Below are the code and all the weights of a small trained network. Each question names an input and a class and asks about switching units off, where a switched-off unit gives its printed mean instead of its output.

import numpy as np


def w(rows, s, z=0):
    codes = np.array(rows[::2]) - 128.0
    scale = np.full(codes.shape[1], s)
    scale[-1] = z or s
    return codes * scale


def f(y):
    return y / 2 * (1 + np.tanh(0.7978845608 * (y + 0.044715 * y**3)))


def log_softmax(a):
    a = a - a.max(-1, keepdims=True)
    return a - np.log(np.exp(a).sum(-1, keepdims=True))


def net(x, mask):
    res = np.array(x, float).reshape(1, 7) / 4 @ E
    y = f(res @ A[0][:, :-1].T + A[0][:, -1])
    res = res + np.where(mask, y, B[0][:, -1]) @ B[0][:, :-1]
    return log_softmax(res[-1] @ U[:, :-1].T + U[:, -1])


A, B = {}, {}
E = w([
[220,198,120,52,84,218,169,2,60,85],'x0',
[136,100,157,155,128,174,169,144,151,96],'x1',
[155,125,100,141,133,143,160,143,128,136],'x2',
[95,132,151,120,168,139,152,139,141,73],'x3',
[118,146,118,115,143,113,125,128,118,124],'x4',
[42,194,69,171,42,61,201,89,188,63],'x5',
[146,189,188,29,101,154,179,219,199,194],'x6',
],0.012)
A[0] = w([
[155,179,160,12,86,151,152,153,223,162,157],'N0',
[153,83,135,157,227,166,87,122,93,144,204],'N1',
[104,22,93,194,193,83,80,83,85,115,242],'N2',
[213,102,154,31,206,182,105,42,80,122,232],'N3',
[213,99,179,93,181,88,76,255,206,182,233],'N4',
[109,197,198,67,96,140,208,186,142,190,128],'N5',
[71,125,98,173,15,35,176,181,201,151,202],'N6',
[127,205,101,86,19,182,167,20,92,59,178],'N7',
[166,101,87,231,178,94,126,44,98,73,255],'N8',
],0.0097,0.0069)
B[0] = w([
[154,182,127,64,54,168,228,103,99,198,217],'N0',
[180,62,157,170,139,152,97,152,85,154,204],'N1',
[160,34,120,209,160,78,56,158,151,143,249],'N2',
[167,118,171,98,49,231,37,142,25,206,236],'N3',
[81,179,145,33,186,185,79,162,183,164,253],'N4',
[118,182,97,79,127,128,166,151,135,139,207],'N5',
[68,117,83,143,196,106,175,147,206,93,240],'N6',
[135,141,55,176,9,112,167,39,115,113,239],'N7',
[118,67,132,216,57,143,39,125,145,106,236],'N8',
],0.013,0.022)
U = w([
[204,52,212,196,217,120,77,220,128,215,244],'0',
[237,123,181,174,66,202,44,93,43,119,54],'1',
[139,188,199,16,183,153,78,219,172,198,201],'2',
[254,191,171,25,65,184,150,136,45,166,42],'3',
[80,104,87,246,105,46,128,181,199,37,255],'4',
[130,125,72,218,23,99,123,20,90,27,64],'5',
[12,215,97,85,120,34,248,167,210,103,40],'6',
[162,239,82,97,14,97,238,57,147,110,57],'7',
],0.0092,0.0066)

Each question gives the input, the list of numbers given to net, and the class t.
The units are the neurons (one row each of A and B). Each row of codes is followed by its name. A weight is (code - 128) times the scale printed after its matrix; where a second scale follows, it is the last column's (A, B and U).
mask holds one flag per neuron, in row order. A switched-off neuron (its flag False) gives its mean, the last column of its row in B, instead of its output. The means were averaged over made-up inputs and are rounded, as every weight is.
A unit's drop is (log p(t) with every unit on - log p(t) with that unit switched off) / (log p(t) with every unit on - log p(t) with every unit switched off).
The circuit of an input: a set's keep is (log p(t) with only the set's units on - log p(t) with every unit switched off) / (log p(t) with every unit on - log p(t) with every unit switched off). Starting from all 9 units, units are removed one at a time, each time the one whose removal leaves the highest keep (on an exact tie, the one counted first), for as long as the keep stays at least 0.8.
circuit, biggest first: the units of the circuit, biggest drop first
most important unit: the unit with the biggest drop
k most important neurons: the k neurons with the biggest drops, biggest first
drop when u is switched off: that unit's drop, to one decimal
input [5,2,1,6,-4,2,-2], class 5: circuit, biggest first	(N7)
input [-8,7,-6,-1,-8,2,4], class 6: 2 most important neurons	(N6; N3)
input [1,1,-4,0,7,6,1], class 7: 2 most important neurons	(N7; N2)
input [1,2,7,5,4,0,5], class 3: 3 most important neurons	(N0; N6; N7)
input [0,6,-7,0,3,-4,-5], class 0: 2 most important neurons	(N7; N2)
input [2,-2,3,3,1,-6,1], class 3: 2 most important neurons	(N8; N3)
input [-7,5,3,7,-8,-2,1], class 2: 2 most important neurons	(N4; N8)
input [2,-8,-7,-3,1,-5,5], class 3: 2 most important neurons	(N0; N3)
input [0,7,2,2,4,7,-4], class 4: 2 most important neurons	(N6; N3)
input [-7,-8,8,-8,-4,-1,5], class 2: 2 most important neurons	(N4; N7)
input [8,-5,6,2,4,0,1], class 3: 3 most important neurons	(N3; N2; N6)
input [0,-2,-3,4,7,3,-6], class 4: 2 most important neurons	(N3; N2)
input [1,8,7,-1,8,3,0], class 5: 3 most important neurons	(N4; N0; N2)
input [7,-3,-5,2,7,4,3], class 7: most important unit	N7
input [1,0,-8,8,8,-2,7], class 3: 3 most important neurons	(N0; N6; N2)
input [-4,1,-5,-6,-5,1,4], class 6: 2 most important neurons	(N3; N6)
input [0,3,-4,2,7,-7,-5], class 0: 4 most important neurons	(N7; N2; N0; N1)
input [-1,-6,5,6,7,0,-1], class 0: drop when N7 is switched off	5.6
input [-5,-6,-4,-5,-3,5,1], class 6: drop when N1 is switched off	0.1
input [-3,-4,5,4,-4,-1,5], class 2: drop when N4 is switched off	2.0
input [-5,-4,-6,6,-5,1,-1], class 4: drop when N4 is switched off	0.0
input [-6,-6,-8,-8,1,2,6], class 6: most important unit	N6
